Below is a small trained network, with its code and all its weights. Each question gives an input and a class and asks what happens when units are switched off, that is, made to give their printed mean instead of their output.

import numpy as np


def w(rows, s, z=0):
    codes = np.array(rows[::2]) - 128.0
    scale = np.full(codes.shape[1], s)
    scale[-1] = z or s
    return codes * scale


def f(y):
    return y / 2 * (1 + np.tanh(0.7978845608 * (y + 0.044715 * y**3)))


def log_softmax(a):
    a = a - a.max(-1, keepdims=True)
    return a - np.log(np.exp(a).sum(-1, keepdims=True))


def net(x, mask):
    res = np.array(x, float).reshape(1, 7) / 4 @ E
    y = f(res @ A[0][:, :-1].T + A[0][:, -1])
    res = res + np.where(mask, y, B[0][:, -1]) @ B[0][:, :-1]
    return log_softmax(res[-1] @ U[:, :-1].T + U[:, -1])


A, B = {}, {}
E = w([
[191,113,134,61,203,188,178,178,79],'x0',
[84,105,162,163,255,106,67,87,117],'x1',
[120,108,89,28,118,75,80,116,102],'x2',
[26,107,127,79,129,183,134,176,205],'x3',
[130,133,141,120,131,115,132,129,134],'x4',
[95,171,155,89,116,173,143,49,85],'x5',
[93,132,181,147,97,126,85,204,32],'x6',
],0.0077)
A[0] = w([
[115,76,120,180,77,60,68,123,183,119],'n0',
[93,160,159,142,110,125,93,184,72,67],'n1',
[92,221,172,81,80,217,121,38,66,75],'n2',
[198,155,144,143,138,93,123,106,74,96],'n3',
[107,74,97,45,101,77,108,93,78,84],'n4',
[97,151,153,123,107,156,95,133,70,77],'n5',
[120,103,112,20,106,35,66,120,109,33],'n6',
[102,146,144,140,114,118,112,173,78,47],'n7',
[88,93,146,168,230,126,76,101,130,36],'n8',
[182,37,68,174,109,75,76,255,167,50],'n9',
[162,108,125,111,48,121,169,152,148,81],'n10',
[142,142,127,111,85,136,141,141,128,37],'n11',
[123,144,164,236,92,164,171,110,150,86],'n12',
[79,128,94,178,77,80,97,89,152,15],'n13',
[136,187,105,119,43,146,179,155,115,72],'n14',
[114,81,187,205,160,158,157,139,135,118],'n15',
[102,134,145,168,79,67,123,94,162,63],'n16',
[194,145,119,156,129,122,100,116,108,34],'n17',
[172,94,102,88,177,203,139,156,78,29],'n18',
[61,144,125,151,64,117,93,63,123,95],'n19',
[116,112,169,143,211,102,88,101,130,2],'n20',
[166,132,114,112,63,136,152,140,143,75],'n21',
[172,137,103,141,50,172,155,162,151,91],'n22',
[191,113,116,168,116,83,118,81,54,30],'n23',
[113,97,179,129,93,122,113,158,76,68],'n24',
[94,162,170,145,126,122,109,202,83,88],'n25',
[145,162,85,100,151,146,155,26,182,97],'n26',
[130,198,219,216,151,189,200,152,157,43],'n27',
[99,127,145,142,113,120,117,169,72,53],'n28',
[184,82,106,87,184,158,158,182,106,33],'n29',
[49,93,119,90,130,176,137,161,173,32],'n30',
[187,140,152,186,125,110,144,102,78,116],'n31',
[186,121,108,169,118,95,129,88,68,42],'n32',
[160,146,108,99,60,147,141,150,135,52],'n33',
[183,112,163,88,198,152,173,141,118,99],'n34',
[112,156,170,139,103,124,80,167,60,137],'n35',
[149,112,55,118,158,134,160,61,186,7],'n36',
[167,150,88,117,168,90,162,86,218,62],'n37',
[23,72,148,109,127,207,123,177,162,68],'n38',
[144,144,114,102,58,129,158,144,131,25],'n39',
[97,162,122,155,81,93,76,95,163,36],'n40',
],0.0086,0.0078)
B[0] = w([
[108,139,159,111,111,160,168,175,92,234],'n0',
[165,64,122,196,83,158,132,97,144,179],'n1',
[84,119,159,221,254,50,198,166,143,254],'n2',
[123,176,132,108,84,95,131,121,179,203],'n3',
[141,138,53,118,190,153,119,164,142,212],'n4',
[160,87,128,169,135,133,159,109,148,164],'n5',
[186,160,30,131,181,173,89,171,111,208],'n6',
[162,97,130,176,120,150,116,121,152,138],'n7',
[59,122,191,71,141,134,37,57,90,213],'n8',
[90,123,162,183,246,66,200,124,129,225],'n9',
[106,120,163,110,154,124,74,64,92,181],'n10',
[133,144,146,189,165,146,94,100,128,113],'n11',
[137,144,57,81,162,151,122,176,95,205],'n12',
[140,168,172,142,118,202,141,189,113,159],'n13',
[75,120,159,103,171,130,44,69,101,197],'n14',
[126,117,96,83,151,124,122,126,118,204],'n15',
[139,172,174,119,108,192,137,156,84,166],'n16',
[140,163,133,170,133,126,115,134,197,128],'n17',
[116,177,196,134,64,196,132,189,115,183],'n18',
[116,135,161,88,127,155,164,173,89,211],'n19',
[87,122,167,145,188,156,56,45,104,161],'n20',
[102,111,153,129,163,130,82,85,116,160],'n21',
[90,99,140,101,144,111,72,89,103,201],'n22',
[126,189,126,111,87,96,117,101,186,183],'n23',
[176,93,117,175,115,169,132,100,148,156],'n24',
[155,80,113,155,90,146,128,98,142,190],'n25',
[167,52,125,191,94,135,146,126,122,237],'n26',
[161,135,9,79,172,147,96,166,107,209],'n27',
[142,94,126,182,110,156,121,118,160,143],'n28',
[110,169,179,150,116,183,150,172,112,186],'n29',
[184,217,141,162,100,90,117,104,201,185],'n30',
[131,159,108,78,111,102,137,118,180,213],'n31',
[132,185,135,132,89,93,115,107,189,166],'n32',
[98,131,168,147,167,157,60,83,112,155],'n33',
[96,152,172,130,63,168,139,168,78,219],'n34',
[172,66,98,137,75,138,155,101,141,245],'n35',
[182,88,142,213,84,169,115,132,167,176],'n36',
[167,64,119,176,92,138,130,114,136,213],'n37',
[174,200,120,108,67,48,127,88,214,237],'n38',
[110,137,159,134,168,152,76,114,128,140],'n39',
[140,168,174,120,109,203,149,184,100,156],'n40',
],0.0096,0.0045)
U = w([
[100,124,176,120,137,130,29,79,91,106],'0',
[130,183,187,129,76,186,175,211,88,103],'1',
[152,221,114,124,66,65,128,117,222,100],'2',
[170,18,97,184,69,146,153,126,146,100],'3',
[117,111,114,100,103,93,165,145,103,254],'4',
[148,156,4,110,168,149,107,183,101,112],'5',
[110,127,162,183,212,63,221,156,132,103],'6',
],0.011,0.022)

Each question gives the input, the list of numbers given to net, and the class t.
The units are the neurons (one row each of A and B). Each row of codes is followed by its name. A weight is (code - 128) times the scale printed after its matrix; where a second scale follows, it is the last column's (A, B and U).
mask holds one flag per neuron, in row order. A switched-off neuron (its flag False) gives its mean, the last column of its row in B, instead of its output. The means were averaged over made-up inputs and are rounded, as every weight is.
A unit's drop is (log p(t) with every unit on - log p(t) with that unit switched off) / (log p(t) with every unit on - log p(t) with every unit switched off).
The circuit of an input: a set's keep is (log p(t) with only the set's units on - log p(t) with every unit switched off) / (log p(t) with every unit on - log p(t) with every unit switched off). Starting from the 12 units with the biggest drops (on a tie, the unit counted first), units are removed one at a time, each time the one whose removal leaves the highest keep (on an exact tie, the one counted first), for as long as the keep stays at least 0.8.
units of the circuit, in order: the units of the circuit, biggest drop first
top k neurons: the k neurons with the biggest drops, biggest first
drop of u: that unit's drop, to one decimal
input [-2,8,-4,-4,6,-7,-1], class 0: units of the circuit, in order => [n8]
input [7,5,3,-1,5,4,-7], class 1: units of the circuit, in order => [n34; n18]
input [4,-8,2,-8,-3,1,7], class 0: units of the circuit, in order => [n14; n33]
input [-5,-4,-3,4,-4,-3,-3], class 1: units of the circuit, in order => [n0; n16]
input [0,-5,-7,-5,-1,-3,2], class 5: units of the circuit, in order => [n27; n12]
input [-2,-4,7,-6,6,-5,-4], class 5: top 2 neurons => [n6; n4]
input [4,8,3,-3,3,-4,6], class 0: top 2 neurons => [n8; n20]
input [7,-7,-4,1,7,-7,1], class 0: units of the circuit, in order => [n22; n10; n14]
input [-2,-7,8,6,-2,-5,-6], class 5: top 3 neurons => [n6; n4; n8]
input [8,-4,6,0,-6,-5,-6], class 1: units of the circuit, in order => [n29; n18]
input [3,5,-4,1,-5,-4,-7], class 3: units of the circuit, in order => [n37; n36]
input [-6,2,8,7,1,-7,8], class 3: units of the circuit, in order => [n1; n35]
input [0,0,-7,3,-2,2,5], class 5: top 2 neurons => [n27; n12]
input [-1,7,0,-2,8,8,-8], class 3: units of the circuit, in order => [n26]
input [-4,5,7,-5,-1,-3,-6], class 5: top 3 neurons => [n6; n4; n35]
input [-1,7,-6,-1,-3,-3,8], class 3: top 3 neurons => [n35; n1; n25]
input [4,-3,-3,-6,1,-8,4], class 6: top 2 neurons => [n9; n38]
input [-1,1,7,8,-5,-5,-8], class 2: top 2 neurons => [n30; n38]
input [-4,1,-6,3,-6,0,6], class 3: top 3 neurons => [n1; n25; n35]
input [-7,-8,3,4,8,4,6], class 0: top neuron => [n14]
input [-6,0,2,-4,-6,-1,7], class 3: units of the circuit, in order => [n35; n1]
input [4,7,2,8,-2,-8,-5], class 2: top 3 neurons => [n38; n30; n2]
input [-1,8,-7,-4,7,2,3], class 0: top 2 neurons => [n8; n20]
input [8,-5,4,-3,2,-2,6], class 1: top 2 neurons => [n18; n29]
input [4,5,-3,-6,4,-6,0], class 2: drop of n3 => 0.3
input [-4,-3,-2,1,-5,4,-6], class 3: drop of n26 => 0.7
